Here is a tiny trained network, its code and every weight. The questions are about switching its units off for an input and a class, where a switched-off unit gives its printed mean instead of its output.

import numpy as np


def w(rows, s, z=0):
    codes = np.array(rows[::2]) - 128.0
    scale = np.full(codes.shape[1], s)
    scale[-1] = z or s
    return codes * scale


def norm(h):
    return h / np.sqrt((h * h).mean(-1, keepdims=True) + 1e-5)


def f(y):
    return np.maximum(y, 0)


def log_softmax(a):
    a = a - a.max(-1, keepdims=True)
    return a - np.log(np.exp(a).sum(-1, keepdims=True))


def net(x, mask):
    res = np.array(x, float).reshape(1, 3) / 4 @ E
    u = 0
    for l in range(3):
        y = f(norm(res) @ A[l][:, :-1].T + A[l][:, -1])
        res = res + np.where(mask[u : u + 6], y, B[l][:, -1]) @ B[l][:, :-1]
        u += 6
    return log_softmax(norm(res)[-1] @ U[:, :-1].T + U[:, -1])


A, B = {}, {}
E = w([
[174,164,255,95,215,140],'x0',
[90,20,121,98,45,216],'x1',
[125,137,132,146,118,131],'x2',
],0.0058)
A[0] = w([
[45,116,179,86,108,201,4],'L0N1',
[71,136,1,128,129,31,22],'L0N2',
[94,152,156,109,153,187,56],'L0N3',
[73,124,110,161,159,180,16],'L0N4',
[116,71,54,106,19,103,153],'L0N5',
[139,152,147,129,166,200,171],'L0N6',
],0.0085,0.0025)
B[0] = w([
[86,99,148,125,87,209,180],'L0N1',
[191,119,68,197,133,198,234],'L0N2',
[235,140,104,169,140,166,154],'L0N3',
[136,121,98,96,2,59,134],'L0N4',
[130,100,188,70,178,64,254],'L0N5',
[118,145,167,117,238,124,182],'L0N6',
],0.0077,0.0072)
A[1] = w([
[136,154,158,128,105,170,46],'L1N1',
[246,167,99,153,126,175,174],'L1N2',
[138,88,145,118,97,255,167],'L1N3',
[121,77,162,75,105,112,255],'L1N4',
[44,85,82,80,110,94,126],'L1N5',
[173,123,72,92,177,83,93],'L1N6',
],0.0088,0.002)
B[1] = w([
[51,55,118,113,204,132,143],'L1N1',
[139,181,111,160,39,146,253],'L1N2',
[54,150,3,109,224,162,221],'L1N3',
[92,207,34,54,148,96,212],'L1N4',
[189,119,247,6,120,37,180],'L1N5',
[161,159,179,210,81,154,203],'L1N6',
],0.0059,0.0064)
A[2] = w([
[139,116,107,227,113,84,152],'L2N1',
[99,89,165,97,93,52,70],'L2N2',
[110,74,76,147,201,204,140],'L2N3',
[2,159,151,74,97,89,243],'L2N4',
[93,130,167,159,189,193,8],'L2N5',
[132,147,27,193,89,123,79],'L2N6',
],0.01,0.0017)
B[2] = w([
[97,118,186,155,128,171,230],'L2N1',
[160,83,104,64,142,63,187],'L2N2',
[109,104,164,102,105,228,226],'L2N3',
[185,156,116,220,107,95,218],'L2N4',
[87,117,80,122,109,94,219],'L2N5',
[188,98,91,124,11,107,253],'L2N6',
],0.011,0.0052)
U = w([
[193,132,111,216,33,141,152],'0',
[54,106,143,148,128,86,1],'1',
[67,121,108,56,196,224,183],'2',
[145,73,37,26,125,9,108],'3',
[129,238,195,186,217,112,144],'4',
],0.014,0.0058)

Each question gives the input, the list of numbers given to net, and the class t.
The units are the neurons (one row each of A and B). Each row of codes is followed by its name. A weight is (code - 128) times the scale printed after its matrix; where a second scale follows, it is the last column's (A, B and U).
mask holds one flag per neuron, layer by layer. A switched-off neuron (its flag False) gives its mean, the last column of its row in B, instead of its output. The means were averaged over made-up inputs and are rounded, as every weight is.
A unit's drop is (log p(t) with every unit on - log p(t) with that unit switched off) / (log p(t) with every unit on - log p(t) with every unit switched off).
The circuit of an input: a set's keep is (log p(t) with only the set's units on - log p(t) with every unit switched off) / (log p(t) with every unit on - log p(t) with every unit switched off). Starting from the 12 units with the biggest drops (on a tie, the unit counted first), units are removed one at a time, each time the one whose removal leaves the highest keep (on an exact tie, the one counted first), for as long as the keep stays at least 0.8.
circuit, biggest first: the units of the circuit, biggest drop first
unit that matters most: the unit with the biggest drop
k most important neurons: the k neurons with the biggest drops, biggest first
top k neurons in layer l: the k neurons of layer l with the biggest drops, biggest first
drop of u: that unit's drop, to one decimal
input [-8,3,-4], class 3: unit that matters most -> L0N5
input [3,-2,-7], class 4: 2 most important neurons -> [L2N6; L0N2]
input [-1,-8,-7], class 0: circuit, biggest first -> [L0N5; L2N6]
input [1,5,7], class 2: 2 most important neurons -> [L1N3; L0N1]
input [1,-1,3], class 4: 4 most important neurons -> [L0N2; L0N1; L2N6; L1N3]
input [2,-1,-5], class 4: 4 most important neurons -> [L0N2; L2N6; L1N3; L0N1]
input [0,-7,-5], class 0: top 2 neurons in layer 0 -> [L0N5; L0N6]
input [1,-2,-1], class 4: 4 most important neurons -> [L0N2; L2N6; L0N1; L1N3]
input [0,2,-2], class 3: 2 most important neurons -> [L0N2; L0N5]
input [2,-2,3], class 4: 2 most important neurons -> [L0N2; L2N6]
input [1,8,4], class 2: 2 most important neurons -> [L1N3; L0N1]
input [-7,4,-7], class 3: drop of L0N5 -> 0.6
input [-4,3,4], class 3: drop of L0N5 -> 0.6
input [-7,5,-2], class 3: circuit, biggest first -> [L0N5]
input [-5,4,-2], class 3: drop of L0N5 -> 0.4
